Each row was made from one small tree. Brackets hold a mark, then the marks that hang from it, in the order of their numbers. Every link used is in the known rows. Write each row's tree.
Each row is shifted at random along 8 fixed directions that mean nothing.
Known rows
{Q_798 {Q_131 Q_653} Q_897}: [-500 -170  201 -170 -152 -730   84  230 -211  170 -118   57  114 -272
  -33 -127  189  123   62  -85   94  274 -113  271  147 -102   -1 -519
 -107 -225  171  181 -120  164  242  132 -200 -200  210 -220  -81  -53
  -72   69 -254  -79 -138   -6  115  -56  186 -163 -101  132  257 -385
  203 -245   41   10  350 -171 -214  -64]
{Q_798 {Q_131 Q_689} {Q_376 Q_133}}: [-386  158 -130 -327  116 -275 -190  288  -80  134  130 -260  283  466
  421  -52 -199    1  -93 -482 -155   84   63  215 -164  132  -69   93
  359   54   74 -334 -208  110  -33  125  646   40  232  226  -41   -9
 -261   73 -374 -242   -4  163  195  -13 -232 -117 -493  -62   68  -18
  141  -77   87 -174 -327  126  333  111]
{Q_376 {Q_131 {Q_689 Q_897} Q_819} Q_653 Q_798}: [-648  -75  147 -162   73 -328 -345  -93  -19  312  260 -262  366  368
  234   59  170  -14  160 -412   43    4 -182  156   -6 -238 -248  -80
 -142  167   73   14 -409    9  -48  223  267 -174  324  -49   51  130
  -93   72 -184 -194 -262  249  143 -218 -338  -97 -362   66 -104 -417
  141 -190 -209  144   10   42  -13 -110]
{Q_625 {Q_570 Q_58 {Q_488 Q_376}} Q_892}: [-206 -368  -25  121 -324 -307 -338   49 -126   86  -10   34  148  202
  -47  -90  321  158  -30 -129  198  129  -16  106  -64 -188 -183 -703
    4   82  169  503 -319  238 -229  276  158 -137   45   63  -40 -100
  214  -90  184  -37 -376  207  450  -24  -17 -287  -97  311 -330 -405
  -89 -306    3  245  154 -281   60  -69]
{Q_897 {Q_488 {Q_376 {Q_131 Q_819} Q_798} Q_653 Q_689}}: [-339  159 -277  -39  -89 -161 -134  256   84  158  136   48   59  352
  -71   -9 -120  269   65 -286 -122 -122  109  118  -48  220  -82 -296
  177   31  -92   16 -171  343   78 -218  114  -99  373 -135  -39   18
 -244  139 -115 -202   74   26 -130  129  -21   74  -60   22   86 -265
  155 -141  169 -108 -244   59  138 -103]
{Q_689 {Q_426 Q_133 Q_653} Q_819 {Q_897 {Q_488 Q_376}}}: [ 126  180 -206   -5 -451  325  111  314  -60  262  -69  144   29  127
  -11  -62    0  232 -381    4 -103  -48  249  258  202  -23  -56   80
  208  -48   56  202  -33  124   33  -52  379  154   25 -205  -72 -129
   98  101 -375 -157  -15  384  -86  290 -173 -401  -64   29  119  -58
  157 -102  -49 -233 -242 -313   88 -325]
{Q_689 {Q_426 Q_133 Q_653} Q_819 {Q_897 {Q_488 {Q_376 Q_798}}}}: [-172   -5 -258  350 -420  386  111  425   33  -54  278  374   83  285
    9 -266  -79  369 -501  -85  -97 -206   85  134  -28    2 -202 -259
  277  178  195  524 -414  231 -405 -289  449   95  -31   42  -29   -6
   81  134   76   39  -28  142  439  432  -28 -577  276  102 -305 -180
    9 -216  283  -15 -215 -427  437 -247]
{Q_689 Q_819 {Q_897 {Q_488 Q_376 Q_426}}}: [ -73 -316 -186   67 -248  258  -84  169  182 -307   59  166   82  300
   19  -50  135  117 -191 -276  -22    0   89  257  -37   14   36 -256
  248  143  123  379 -178  206 -129 -161   57  190   94   -2 -244  -60
   66  159    9  -22 -246  128  198  236 -144 -457    2  110 -251 -188
 -227  -88    5    8 -222 -356  300  -26]
{Q_689 {Q_426 Q_133} Q_819}: [-319  -28   12 -147  129  -19 -179  -95   26  219   36 -132  269  389
  291  247  183 -367 -233 -185   -8 -199  -36  193   97 -306   -3   78
 -109   97   71  -41 -352 -217  -47  202  527   63  215   85  -13 -114
  162   56  -25 -164 -270  432  -54  -53 -418 -459 -346   80 -437  -21
 -135  -58 -212  -54 -432 -138   38    6]
{Q_131 {Q_689 {Q_426 Q_133} Q_819}}: [-452  159  -15  -38  -68 -245   82  337 -499  314   77  102  250   -3
  184 -304 -205   61 -295  -44  -46  -39 -171  128   -8  -15 -127   32
   74  -42  210  232 -435   -4 -196  -28  615  183   86  -92  -88  223
  -78  -27 -244    7 -208  213  355  314 -132 -319 -330 -152 -181 -362
  342  -94  132  237 -200 -346  226 -421]
{Q_58 {Q_570 {Q_488 {Q_376 Q_798} {Q_426 Q_653}}}}: [-295  249 -171 -165 -388 -269   -3  287 -172  545  -48  158  -12  179
 -104 -283   67  328  -46 -137   13 -234   94    6   45  120 -321 -290
  308  -25   -1   82  -59  367  -33   75  206 -114  302 -147  174   16
  -71   69 -138 -238   29  272  -70   69 -114   62    6   31  136 -107
  467 -253  287   79   75  -24  -79 -248]
{Q_376 {Q_488 {Q_426 Q_653}} Q_798}: [-245  -53   72   29 -337 -314  -37  279  -65  223 -151  248  201  -54
 -128  -61  139  270   17   35   89   68 -103   68  187 -115 -142 -532
  -19 -126    8  419 -235   38  125   18 -214 -373  246 -348  -51   48
  -19  128 -143  -75 -111   67  -22  102  126 -206   46  233   76 -359
  238 -290  -17    0  275 -290 -214 -189]
{Q_689 {Q_426 Q_133 Q_653} Q_819 Q_897}: [ 130 -172 -130  180 -362  591    2  280  107 -216   48  145  140  138
  162  132  101  138 -373 -120  -22  158  144  367   12  -93   95  120
  312  213  128  393 -126   85 -144 -270  245  167   74 -146 -295  -90
    9    0 -197  -31  -28   53  220  411  -61 -556 -121   60 -233  -89
 -225    5  -58 -153 -309 -532  202  -97]
{Q_798 Q_376 {Q_625 Q_892} {Q_897 {Q_488 Q_653}}}: [-235 -590  365 -276 -100 -409 -271  -25 -336 -279 -155  -17  229 -132
  -39   67  254  -30  169 -171   79  592 -209  441   79 -133   45 -505
  -97  105  341  382 -188  198  183  291 -264 -187  -42  -21 -395 -146
   34   84 -286   71 -362  209  354   11  154  -50 -301   81  280 -457
   21 -164 -160  243  549  -39 -128   20]
{Q_488 Q_376 {Q_426 Q_133} Q_653}: [ 102  375 -194 -386    7  -44 -284  314 -216  494 -280 -170  283  246
  155  -61 -230  211 -294 -129    8   61  186  149  -33  108  -14   85
  242  -67  -48   80 -142  214   45  191  738   59  221 -100   27  -75
 -173  -39 -491 -362    2  337  -62    8  -71   77 -418    8  351 -438
  210   21   58  -64 -320  -17  277 -126]
{Q_798 {Q_131 Q_689} {Q_625 Q_570 Q_892}}: [-224  225    5  262  -82 -732   92  497 -264  149  -54  136   -4 -234
  -52   39 -309  180  -74  126  105  356 -113  172   52  234  307 -503
 -108 -607   87  140 -307   -1  168 -106    1 -156  167 -227 -125  -17
  -65 -116 -303  -92   76 -473  310  351  480 -396 -204  116  -40 -454
  358 -355  159 -180   -2 -274  193 -155]
{Q_58 {Q_570 Q_488 Q_625}}: [ -41  -10 -141 -196 -366 -149 -237   78  -56  345 -129  -89  143  316
  187  -42  266    0  -19 -240   30  -31  121   87   85 -148 -247 -167
  329  140   96   86  -17   98  -24  295  218   10  230   16  -33  -56
  127  -26 -115 -245 -187  368   66    9 -273 -134 -232  144  -70  -77
  123 -158 -131  -42  -71  -46 -189  -35]
{Q_376 {Q_133 Q_819 Q_892} Q_798 Q_897}: [-139  271  -19  -44   80 -206 -268  311  -78  255   91   74  314   62
  242  289 -312 -222  -35  -53  148  192  -63   79   -5   -1  110  268
   93 -328  -60  -96 -386 -263  218   47  119   18  268 -339   25  168
 -132  265 -812 -225   57 -189  137  168   24 -403 -552  -45  108 -399
  405   82 -213 -203 -204  -32  -20 -122]
{Q_133 {Q_426 Q_653} Q_819}: [ 264 -173 -168 -149 -121  303 -206  269  317  -77 -141  -72  589  248
  288   31  271  180 -347 -141   74  233  -14  173   22 -334 -101  -87
  129  223  191  465 -439 -116 -260   63  403  -37  122   -3 -158 -155
  122 -106  -90  -81 -113  121  371   62  -31 -494 -153  345 -177 -309
 -290  -34 -474  -31 -216 -441  142  171]
{Q_488 {Q_376 Q_653} Q_689}: [-307   34  -96  -99  -43 -295  -52  148  -10  114   80   -4  206   35
 -107   62  149  125  -10   20   91  141  -33  211  -66  -52 -127 -447
   -8    7 -157  266 -221  143  117  -81   95 -198  431 -171  -94 -136
 -149  -42 -196 -185  -53  106  -34  -25  104  -71 -245  136  -44 -333
    5  -42  -68   52  -64 -183    0   -3]
{Q_58 {Q_570 {Q_488 Q_426} Q_625}}: [ -98  -98 -131   49 -275 -203 -113  159  145   77  -46  132   39  143
    9  195  276  -81  -70  -58  119 -129    0   29   43 -141  -21 -422
  134  -35  -25  286 -177  -40    8  -42 -106  -26  402  -76  -67 -110
  127  -26  153 -151 -129  -73   69  240   54 -440   -1  290 -456 -151
  -20 -216   56  -94 -171 -240  -97   30]
{Q_689 {Q_426 {Q_133 Q_892} Q_653} Q_819 {Q_897 {Q_488 Q_376}}}: [ 235  197   16  -84 -474  149  330  194  -77  302 -185  282 -144 -460
 -311  462  201 -117 -137  415   31  138  153  389  421 -133  214  237
  -88 -393 -193   19  189 -226  613 -208 -360   47  257 -698 -201 -235
  104  184 -842 -173   72  181 -656  396   77 -543 -222   -7  234   63
  317   37 -312 -395 -103 -338 -505 -429]
{Q_897 {Q_488 {Q_376 {Q_131 Q_653 {Q_689 Q_819}} Q_133} Q_426}}: [-305 -228  -97 -113   44   67 -245  122  215 -250  211  -82  164  454
  290  135  -53  -55   78 -575 -153   24   47  264 -142  178  191   -3
  207  285   50   32 -238  180  -15 -190   40   99  248  -36 -284   48
 -247  250   11  -71   -4 -149   21  322  -82  -83 -289   40 -176 -159
 -197 -115  181 -122 -407  -51  272   83]
{Q_131 Q_653 {Q_689 Q_819 {Q_897 {Q_488 Q_376 {Q_426 Q_133}}}}}: [ 104   15 -124  -87  -72  231  -50  101  225   29   45 -109  169  287
  227  239   76  -53 -275 -184  -53  -46  124  240   73  -94  107  125
   33   86  -49  122 -272  -44  -21 -127  325   85  175  -66  -85 -147
   43  117 -109 -242   23   30  -48  267  -82 -387 -291  181 -278 -185
  -71 -124 -112 -171 -399 -231  249  -26]
{Q_625 {Q_570 Q_58 {Q_488 Q_653 {Q_689 Q_426}}} Q_892}: [ 339  265 -298  271 -330   37 -230  662 -324  127 -220  242  -47  -59
 -125  153 -506  452 -170   33   82  402  302   51 -131  453  381 -122
  536 -492   55  331 -116  240  -48 -345  135  198  123 -368 -173  100
 -123 -138 -410 -104  193 -418  359  719  388 -208 -375  -53   94 -505
  326 -156  307  -77 -264 -348  287 -415]
{Q_570 Q_58 {Q_488 Q_426 {Q_689 Q_819}} {Q_625 Q_892}}: [ 242  353 -326  -22 -234  -80 -469  358  -83  451 -500 -103   -5  234
   46  246 -238   88 -179   62   27 -121  384  -97   31   -6  128   93
  303 -410 -163  118 -174    1  -59  -40  448  147  422 -117   60   25
  157 -172 -152 -298  -88   56  138  345   -2 -368 -357  109 -192 -479
  276 -184  145 -211 -439 -117   80 -458]
{Q_689 {Q_426 {Q_133 Q_819 Q_892} Q_653} {Q_897 {Q_488 Q_376}}}: [ 121 -374   -7 -246 -419  462 -149  -24   -6   33   26  -34  284  271
  113  -85  456   75 -173 -237 -126   69   69  389   51 -321 -226   88
  132  474  180  228 -186  180 -114  264  274    9  -70  -28 -190 -160
  139  171 -214    2 -181  615   65   29 -378 -227 -199   98  110  -32
 -179 -100 -344   26   31 -188 -125  -43]
{Q_689 Q_819 {Q_897 {Q_488 Q_426}}}: [  -8  144 -235    7 -275   26   63  259   66  157  -94  181 -120  199
  -14   87  -67   99 -127 -160 -107 -139  197  160  149  138  124  -41
  258 -291  -30  -23   12   39  166 -159   44  192  176 -248  -71  -35
   39  200 -343 -233   -6  136 -192  326 -149 -431 -103  -18  -12  -32
  212 -101   -5 -289 -342 -224   13 -189]
{Q_625 {Q_570 Q_58 {Q_488 Q_376 Q_426}} Q_892}: [-123 -213 -123  -21 -195  -62 -397   26  -17    4   12    3  -48  358
   -5  162  163   43   84 -364    6  -33  103  151 -250   79   25 -285
  291   84   25   95 -187  298 -166  -10  126   52  236   42  -89  -69
    6   28   32 -178 -144   65  180  208  -68 -172 -228   78 -329 -154
  -46 -184  215  130 -181  -75   70  -10]
{Q_133 {Q_426 Q_653 Q_819}}: [   4  -35 -162 -137  -19  324 -132   78  308  -62   -9  -63   82  332
  248  407  224 -113 -126 -319 -170  -69   36  285  -52  -58  120  153
  186  252  -17 -127 -132   32   15 -208  166  -15  338  -91 -114 -203
  -86   53  -90 -251  227  -15 -235  248  -98 -243 -202   98 -315  172
 -146   44 -135 -273 -503 -155 -108  249]
{Q_58 {Q_570 {Q_488 Q_653 {Q_689 Q_897}}}}: [-215  -97 -101   72 -133 -231 -180  257 -144  110  -96   80  -97  158
   -8  124  -78   14  -51 -121  122   63  133  120   66  195  298 -360
  148 -115   65   71  -22  343  148   90 -123  -23  162 -178    0  -38
   -6   70  144  -73  103 -135  -39  144  -73   73 -273  103  -51 -178
   78 -250  204  -95 -105 -113   90  -19]
{Q_625 {Q_570 Q_58} Q_892}: [ 261 -199  -86  302 -170 -222 -415  260  149    7 -336 -176   18  283
  186  424  -19   25 -139  -95  286  472  279  239  342   38  638 -423
 -106 -324   67  265  -33   83  246  321 -106 -178  -66 -205  -57 -218
  244 -128   92 -237    6 -288   -6    9   29 -348 -414  473 -220 -293
 -230 -240 -133 -492 -215 -358  223  189]
{Q_488 {Q_376 {Q_131 {Q_689 Q_819}} {Q_133 Q_426 Q_892} Q_653}}: [-208  -67 -143 -110 -368    1    4  306  336   29  158  -98  267  231
   63  -48  251  305   89 -295  -39  145   47  272  -47  -62 -163 -105
  122  167 -122  131 -122  111   55 -104   15 -166  342 -225 -152 -107
 -171  101 -274 -170   60  100    6   31  -28 -237 -190  180   87 -110
  -63 -188  -54 -296 -130 -228  -63   47]
{Q_570 Q_58 {Q_488 Q_376 Q_426 Q_653} {Q_625 Q_892}}: [-279 -270  -52 -124 -145 -373 -628  176 -200   97 -415 -112 -117  223
  -14  130  -14  -40   -6 -144   88   -8  138  134    0    2  284 -410
   35   54   87  306 -189  440  -66  200  -25   14  222   60  -33  -26
  145  -26  354 -116 -177   59  156  124    4  -31 -191  238 -204 -520
  -54 -266  592   31 -108    6   85 -167]
{Q_376 {Q_488 Q_653 {Q_689 Q_819 Q_897}} {Q_798 Q_131}}: [ -15  216 -177  130  -18   54 -277  453  110   52 -214   59  133  231
   35  267 -411  148 -120  -81   66  185  277   79   54  219  343  -45
  260 -383  -19  -22 -152   90  156 -155   60  -84  284 -203  -44   26
  -59  145 -257 -141  112 -212   23  152    0 -173 -269   49  169 -312
   85 -235    6 -311 -232  -70  286 -152]
{Q_376 Q_131 {Q_133 Q_819} Q_653}: [-524  -90  -74  -52 -191 -342 -237  341   14  159   63  -62  198  272
  251 -174 -110  242  214 -399  -12  209   -3  220   20  111   -5 -295
   79   81   94  100  -87  271  149  170   33 -158  180 -250 -137   88
 -252  110 -187 -104   68   16  125  -15  -67   46 -213   48  294 -270
   11 -170  112 -275  -76 -117  -33   26]
{Q_426 {Q_133 Q_892} Q_653 Q_819}: [-151    2  -74  256   15   82 -120  351 -180   39   45  200  -12   13
  279  209 -245 -126 -283   53   -9  117  -87  203  -27   96  339  -19
  -45   89  119  174 -341  105   17 -146  220 -102   68 -242  -57  -25
 -134   22  -47   11  385 -422  103  492  290 -175 -211   52 -278 -240
   52   -8  201 -232 -367 -303   89  -20]
{Q_798 {Q_131 Q_653 Q_689 Q_819} {Q_376 Q_133} Q_897}: [-640  -24   -9 -452  140 -345   22 -151  468   18  325 -385   12  486
  293  433  400 -303  237 -632 -240 -294  -38  369  -95 -128 -124   99
  -68  210 -186 -662 -134   84  175 -139  193 -131  585  214   62 -315
 -231  223  -86 -482  158   81 -261 -155 -221 -227 -285   81 -269  301
    8 -189  109 -335 -312  293 -126  377]
{Q_689 Q_426 Q_819 Q_897}: [-222  137 -249  -11 -264  106   81  146   90  244  128   56  141  387
   56 -117  198  162 -300 -213  -86 -264   91  143  -12 -154 -300  -60
  261  -56   48   93 -257  -19 -253  -57  545  210  202   85   55  -70
  144   41 -232 -233 -239  527  172   81 -369 -661  -67   34 -272  -46
  103 -166  -79  -37 -314 -285  123 -178]
{Q_131 {Q_689 Q_897} Q_819}: [-430   31  -38  -64  240 -257  -97  147  -70  -57   98  -73 -152  136
  265  424 -230 -423  -35 -254  -39   -6  -89  322   15  202  539  237
  -28 -117   14 -323 -155   40  233 -207  -36  261  258 -175 -109  100
 -171  160 -221 -231  113 -335 -199  310 -147 -274 -554  -98 -377 -122
  176   67  202 -164 -550 -101  165  -25]
{Q_798 {Q_376 Q_131 Q_133 {Q_488 Q_653}}}: [-122 -112 -118  -83  -52   82 -233  159  362 -172  266  -24  490  340
  154  305  209   64   37 -279   38  246  -37  150 -229 -168 -238 -322
  248  124  -63  212 -291 -209   24 -116  150 -166  406    4 -243 -196
 -204   59 -403 -151 -136   60  221   94  127 -423 -177  239  -80 -185
 -209  -90 -319 -180 -157 -136   49  224]
{Q_897 {Q_488 {Q_376 {Q_133 Q_819} {Q_798 Q_625}} Q_689}}: [  14   23 -117 -314 -279 -159 -251  208   99  150 -382 -220   16  311
   88  148 -107    6  173 -261 -105  152  316  374  404  173  242   48
   85  -35 -137 -291  309  351  563  277 -155 -223  183 -299 -179  -88
  -41  261 -287 -337   87  286 -563 -189 -374  211 -440   48  517   67
  100 -100 -110 -532  -88  150  -92   59]
{Q_58 {Q_570 {Q_488 Q_426 {Q_689 Q_897}} {Q_625 Q_892}}}: [ 130 -147 -105  220 -414 -186 -195   92  231  157 -196    1   11  212
  -97  264  412   52 -127   80  222 -120  158   33  144 -265   24 -567
  -74 -164 -190  372 -154   14   63  160  -82 -205  337 -104   47 -241
  296  -99  297 -151 -172  -25   32   39   23 -463  -43  490 -459 -295
  -92 -412 -108 -232  -59 -298  -69  -19]
{Q_897 {Q_488 {Q_426 Q_133 Q_819} Q_653}}: [ 114    4 -120  -34 -281   57 -130  306 -191  255 -227  122  164  130
   76 -120  -65  313 -185 -116  -70   45   57  121  127   39  -36 -254
   85   18   94  408 -128  202   69   65  338  -70   48 -280 -138  -35
  -79   10 -115  -84    5  136   25  293   74  -24  -66   87  175 -384
  113 -123  -41 -124 -127 -288   54 -159]
{Q_798 Q_131 {Q_625 Q_570} {Q_897 {Q_488 Q_426}}}: [ 574  177 -190  120 -488 -207   19  702   75   95 -386  132  280  -90
 -121 -143 -189  651 -268    6   92  525  263   81  222  135  109 -493
  254 -711  148  465  -65   29  163   38  144 -116   50 -266 -174 -178
  102 -106 -470 -202  -75 -179  434  216  384 -509   20  316  504 -536
  222 -401 -285 -405  174 -380  306  -65]

Write each row's tree
[-481 -160   48 -118 -158 -293   67  120 -271  163  119  194   67 -116
   96  -93  159 -148   73  -40  -52  -32 -266  268  -37 -126 -122 -128
  -44  163   80   33 -252   64  100   17   16  -80  177 -237 -153   50
 -128  148 -289   -3   -5  148   31  181   -6 -186 -197 -104  -75  -91
  152   11   11   81  -12 -203 -333  -71]
{Q_426 {Q_133 Q_819 Q_892}}
[ -99 -156  -17 -133 -384 -111  -98  214   95   89 -139  -62  180  208
   46   16  190  134   67 -258  -85   19   80  204   83 -102  -35 -189
  118  -47 -103  -13   19   99  241  198  -75 -163  192 -266 -113  -39
  -44  254 -195 -155  -87  302 -173  -56 -282 -144 -285  162  187  -51
   33 -281 -206 -293   15 -190 -174   39]
{Q_376 {Q_133 Q_426} {Q_488 {Q_689 Q_897}}}
[ -97 -132  -82    6 -297  149 -257  133 -156 -136 -120  172 -131   60
   53  213  -29  -96  106 -166 -156 -115   74  231 -277  102   80  105
  404  226 -109   75  -84  229  -32 -385   -4  137  421 -166 -384  115
 -179   93 -118  -24  -20 -120   97  596  109 -128 -244 -198 -302 -176
   19    5  338   54 -334 -136 -154 -274]
{Q_570 {Q_488 {Q_426 Q_133} {Q_689 Q_819}} {Q_625 Q_892}}
[-153  177  100 -226  186  107 -127 -125 -195  365   78 -174  310  133
  254  421  121 -396 -295  -19   -7  -96  -64  216   33 -335  -33  454
  -81    9    6 -118 -409 -338  -17   68  633  154  280  -72  -15  -65
   67    6 -434 -187 -190  373  -60  142 -341 -424 -590  -50 -326 -142
  148   19 -383   84 -392 -124   -5 -239]
{Q_131 {Q_689 {Q_426 Q_133 Q_653} Q_819 Q_897}}
[-547  122 -272 -132 -435 -189   63  214 -178  401   24  262 -281   15
 -302 -185  230  277   53  -76 -207 -518  -10   38 -179   13 -464 -345
  241   84 -123  119  -86  449 -135 -360  184  -13  559 -153   90  -31
 -159  -19   38 -211   38  296  -64  350   36 -107  255  -66 -199  -36
  398 -171  538  148  -68 -133 -287 -355]
{Q_570 Q_58 {Q_488 Q_376 {Q_426 Q_653 Q_819}}}
[-287   15   72 -197 -112 -491 -131  291   52  244 -178  -20  379  -92
  -77  148   79  111  100   34  200  253 -143  113  211 -164  -10 -414
 -328 -358  -78  318 -199 -175  383  133  -92 -232  393 -361 -112  -88
  -97   27 -370 -150 -247   28  -54  -48  196 -339 -160  281  215 -557
  144 -270 -192 -189  107 -236  -78 -176]
{Q_798 {Q_376 {Q_131 Q_819} Q_133 {Q_488 Q_426 Q_653}}}
[ -76  102 -326  189 -454 -224  -98  553  219   61 -162  -12  -44  462
   74 -292 -147  518 -238 -188   11   95  271  233  170  231   59 -550
  239  -46    2  240  -28  494  -41   95  187 -270    9   53   53 -123
   50   13   37 -319  128   35  136  -75   16 -245   45  329   66 -216
   87 -302  402 -458  -80 -190  377  102]
{Q_488 {Q_376 {Q_798 {Q_625 Q_892}}}}
[ -70  -12  -35  -70  178  124 -137   77  156  -85  -51 -137  129  233
  261  600   24 -361 -188 -137   14  129   75  324  156  -37  467  266
  -11    8    0  -95 -212 -167  137 -176   70   91  286 -134 -187 -116
   29   28 -101 -173   61 -140 -241  259 -168 -380 -540  105 -433   12
 -134   11 -118 -244 -563 -208   93   38]
{Q_131 {Q_689 {Q_426 Q_653} Q_819}}
[-245    3   -9 -130  105 -108  -58  -61 -123   41  143   70  108  -79
 -126  446  190 -148   46  -15   21   48  -89  256 -198  -79  -36 -122
  127  -35 -179    8 -192  -18  177 -291  -15   16  523 -244 -195  -96
 -223   40 -469 -172  -57   85 -138  214   65 -162 -379  -82 -128 -224
   69   96 -198  144 -179 -103 -175  -42]
{Q_488 Q_653 {Q_689 Q_897}}
[-227 -135    2 -147 -183  -10  -86   -1 -142   14  226  129  170 -118
 -151  165  311  -78  145  -92  117  145  -48  196 -264  -72 -226 -107
  357   58  -60  108  -38   45  130 -154 -120  101  523 -260 -287   14
 -215    7 -517  -17 -301  109   37  189  -50 -135 -323 -120  -41 -163
  104   50 -296  304   52 -142 -192 -180]
{Q_58 {Q_570 {Q_488 {Q_376 Q_131} {Q_689 Q_897}}}}
[-193 -128  -98  -76 -137   37  -38   -1    7   35   92  -19   66  306
  102  117  177  -10  -37 -294 -109  -65   39  253   49  -50  -58  -78
  132  157   60   28 -154  108    2  -72  144   76  139  -60 -144  -63
   12  146 -114 -143  -88  263  -37  176 -266 -197 -260   23 -168  -54
   27 -115 -127  -26 -223 -142   -3  -52]
{Q_131 {Q_689 Q_819 {Q_897 {Q_488 Q_653}}}}
[ -96   83 -218   95    2 -252 -238  415  127 -133   25    7  171  224
   33  234 -261   51 -106 -121   24  301   88  116  -89  205  241 -398
  169 -311   42  -10 -257   31   41  -81  108 -112  283   76 -120 -156
   13  -30 -100 -190   57 -280  282  188  201 -357 -209  192 -151 -189
  -20 -317   31 -258 -231  -47  367  156]
{Q_798 {Q_376 Q_131} {Q_625 {Q_570 {Q_488 Q_689}}}}
[-429   23   12    2  174 -270  -94   16   76 -103  542  -67  389  167
  121  348  102 -194  -12 -218    7  127 -291  185 -316 -154 -235 -212
   11  -76  -13  -34 -545 -304  -89 -150  350  -45  438  147 -153 -144
 -129   -3 -428 -203 -201   -3  443  166  101 -627 -292   82 -411 -180
   32 -189 -262   52 -155  -49  251  169]
{Q_798 {Q_376 {Q_131 {Q_689 Q_897}} Q_133} {Q_625 Q_570}}
[-728 -342   20  306 -489 -690  287  440 -167  144 -104  344 -349 -203
 -108 -311  129  166    4  164    7  -91 -173  312  412   18  241 -850
 -515   62   96  286  -94  535  278  112 -518 -492  -65 -375   49  -96
   56  168  549   92  366 -202 -182   95  213  -44  295  304  -91  -51
   52 -432  605 -365  205 -409 -310   23]
{Q_426 {Q_133 Q_819 Q_892} Q_653}
[ -73   66 -265  151 -171 -265 -236  341   12  178  -86   78  -78  258
   65  223 -151   12 -121 -144   61   25  188   13   68  140  249 -354
  213 -306   69   22 -120   99   28   14   84   25  155  -90   64  -73
  128   12   44 -268   76 -136   73  234  -24 -338 -194  205 -279  -85
   93 -228  163 -254 -328 -173  128   37]
{Q_625 {Q_570 Q_58 Q_488}}
[ 181  175 -270  -29 -161  164    5  205   -5  145   31  172  329  101
  -49   79   46  273 -132   -7  -33   89   83   60  -67  -44 -282 -177
  324  -57  -44  371 -270  -90  -49 -311  350   44  325 -217 -225  -66
 -106  -44 -447 -115  -91  177  154  375  140 -263 -177   11   18 -359
  114   21 -370   66 -229 -285    6 -216]
{Q_897 {Q_488 Q_653 {Q_689 Q_819}}}
[-795 -535  110 -401   34 -151 -154  -59  -23 -419  282  -41  154  218
  254   17  270 -250  356 -627 -186  118 -229  507 -287   -3 -124  -49
  270  545  185 -234  -86  299   48  -80  -82   32  347  143 -443    4
 -356  230 -192   27 -183  191  140   17 -237  -37 -258 -242  -49  222
 -263   82  106  156  -29   70 -108  259]
{Q_798 Q_131 {Q_376 {Q_133 Q_819}}}
[-114  -70 -191 -299 -328    2  -59 -102  370  100  -47   14 -287  214
 -153  628  538 -216  299 -276 -186 -374  198  206  -34 -137  -68  -25
  371   12 -384 -359  272  -10  328 -357 -351   -9  745 -251 -138 -237
  -89  124 -220 -446   21  240 -651  225 -203 -343 -136   44 -316  448
   28   38   11 -325 -355    0 -628  115]
{Q_570 Q_58 {Q_488 Q_426}}
[-474  192  -84 -364  117 -237  -72  175  -98  -55  304  -18   70  130
   93  162 -101  -90  151 -422 -253  108  -82  288 -403  192 -166  121
  536  -74   44 -434 -147   55   59 -305  228  149  501  102 -198  -36
 -383  105 -826 -319    4  112  198  261   39 -236 -324 -321  140   32
  365   58   90   11 -144  253  -14   67]
{Q_798 {Q_376 Q_131} Q_625 Q_897}
[  33  -86 -181 -181 -534   63 -406  214 -133  349 -427 -101 -142  237
  127   42  114   19    4 -202 -172 -199  242  124   99 -116  -22  116
  259  139  -26   14   95  309   25  150  200   -2  277 -135  -30   -8
  100   -7   63 -254    1  304  -83  221 -235  -90 -174   64  -58  -76
  121 -179  247 -275 -192  -60 -276 -202]
{Q_570 Q_58 {Q_488 {Q_426 {Q_133 Q_892} Q_819}} Q_625}
[-135  -42  -49 -238 -160 -269  -73  160   42  277 -131 -303  327  241
  342 -145  182  180 -103 -276   29  173  -33  257  257 -162  -59  -92
 -145  158  115  256 -236  122  -40  191  337  -92   94  -86  -34   -5
    4  -76  -32 -283  -73  123   85  -53 -119 -139 -375  267  -59 -454
   88 -192 -125  -47  -88 -290   87  -60]
{Q_131 Q_653 Q_689 Q_819}
[ 112 -241 -229   20 -543   -9 -211  390  -37   22 -261   45  151   83
  -51 -109  164  372  -83  -66   57  213  243  100   53 -107 -125 -403
  403   16   15  490   37  264  -40  -20   46  -76  232 -195 -205   -1
   23 -148   -3  -77 -202  153  248  152  -34 -213 -161  217  -10 -307
  -32 -124  -64  -57   49 -417  -21 -144]
{Q_570 Q_58 {Q_488 Q_689}}
[-165  298  -31  -23  165 -415 -158  223  -64  257  -77  -26  318   10
 -264  300  -98   61 -266  185  216  107  -14   74   63  -53   50 -392
 -223 -467  -85  196 -496    4   57    9  306 -215  401  -49  134 -210
  121  -51 -172 -284 -118   70  138 -118  123 -310 -243  231  -42 -547
  206 -324  -51   53    0  -12  335  -75]
{Q_488 {Q_376 {Q_798 {Q_625 Q_570} Q_897}} Q_653 {Q_689 Q_426}}
